Below are the code and all the weights of a small trained network. Each question names an input and a class and asks about switching units off, where a switched-off unit gives its printed mean instead of its output.

import numpy as np


def w(rows, s, z=0):
    codes = np.array(rows[::2]) - 128.0
    scale = np.full(codes.shape[1], s)
    scale[-1] = z or s
    return codes * scale


def norm(h):
    return h / np.sqrt((h * h).mean(-1, keepdims=True) + 1e-5)


def f(y):
    return y / 2 * (1 + np.tanh(0.7978845608 * (y + 0.044715 * y**3)))


def log_softmax(a):
    a = a - a.max(-1, keepdims=True)
    return a - np.log(np.exp(a).sum(-1, keepdims=True))


def net(x, mask):
    res = np.array(x, float).reshape(1, 6) / 4 @ E
    u = 0
    for l in range(2):
        y = f(norm(res) @ A[l][:, :-1].T + A[l][:, -1])
        res = res + np.where(mask[u : u + 5], y, B[l][:, -1]) @ B[l][:, :-1]
        u += 5
    return log_softmax(norm(res)[-1] @ U[:, :-1].T + U[:, -1])


A, B = {}, {}
E = w([
[49,27,93,91],'x0',
[31,29,114,149],'x1',
[154,133,193,1],'x2',
[155,195,247,223],'x3',
[127,122,156,138],'x4',
[188,156,47,125],'x5',
],0.0083)
A[0] = w([
[146,129,156,242,39],'0.n0',
[182,174,249,101,1],'0.n1',
[248,250,103,151,31],'0.n2',
[138,185,229,119,9],'0.n3',
[167,195,238,98,18],'0.n4',
],0.02,0.0049)
B[0] = w([
[72,97,170,151,201],'0.n0',
[188,72,254,116,218],'0.n1',
[137,233,10,97,252],'0.n2',
[218,75,194,139,198],'0.n3',
[187,106,233,112,219],'0.n4',
],0.025,0.013)
A[1] = w([
[111,85,159,187,2],'1.n0',
[37,112,119,233,164],'1.n1',
[130,118,118,123,8],'1.n2',
[64,53,93,7,61],'1.n3',
[152,14,102,13,133],'1.n4',
],0.02,0.0054)
B[1] = w([
[114,167,107,94,156],'1.n0',
[87,137,160,121,223],'1.n1',
[172,202,138,253,116],'1.n2',
[138,104,88,161,238],'1.n3',
[160,92,108,176,245],'1.n4',
],0.051,0.012)
U = w([
[215,119,237,92,254],'0',
[149,218,40,56,38],'1',
[2,139,186,107,64],'2',
[126,51,60,189,116],'3',
],0.019,0.0012)

Each question gives the input, the list of numbers given to net, and the class t.
The units are the neurons (one row each of A and B). Each row of codes is followed by its name. A weight is (code - 128) times the scale printed after its matrix; where a second scale follows, it is the last column's (A, B and U).
mask holds one flag per neuron, layer by layer. A switched-off neuron (its flag False) gives its mean, the last column of its row in B, instead of its output. The means were averaged over made-up inputs and are rounded, as every weight is.
A unit's drop is (log p(t) with every unit on - log p(t) with that unit switched off) / (log p(t) with every unit on - log p(t) with every unit switched off).
unit that matters most: the unit with the biggest drop
top k neurons: the k neurons with the biggest drops, biggest first
top k neurons in layer l: the k neurons of layer l with the biggest drops, biggest first
drop when u is switched off: that unit's drop, to one decimal
input [6,-1,5,0,0,5], class 3: unit that matters most -> 0.n2
input [-5,4,-6,-7,5,7], class 1: top 4 neurons -> (0.n0; 0.n1; 0.n4; 1.n4)
input [6,3,-6,0,-3,1], class 2: top 2 neurons in layer 0 -> (0.n1; 0.n2)
input [4,3,6,2,5,1], class 3: top 3 neurons in layer 0 -> (0.n4; 0.n1; 0.n3)
input [0,3,-1,0,2,2], class 2: top 4 neurons -> (0.n2; 0.n1; 0.n4; 0.n3)
input [-5,7,-3,-4,-3,-1], class 2: top 2 neurons in layer 1 -> (1.n1; 1.n4)
input [7,-5,-2,0,-4,-2], class 3: top 4 neurons -> (0.n2; 0.n0; 0.n4; 0.n1)
input [4,5,3,4,4,-1], class 3: top 3 neurons in layer 0 -> (0.n0; 0.n2; 0.n4)
input [4,8,3,5,6,1], class 2: top 3 neurons in layer 0 -> (0.n1; 0.n2; 0.n3)
input [-7,2,1,1,-4,8], class 1: drop when 1.n4 is switched off -> 0.0
input [-8,-8,-7,8,-4,3], class 1: drop when 0.n1 is switched off -> -0.1
input [-2,-1,3,-8,6,0], class 3: drop when 0.n2 is switched off -> 1.3
input [5,1,7,2,-3,4], class 3: drop when 0.n2 is switched off -> 1.0
input [3,8,-5,0,1,-3], class 2: top neuron -> (1.n1)
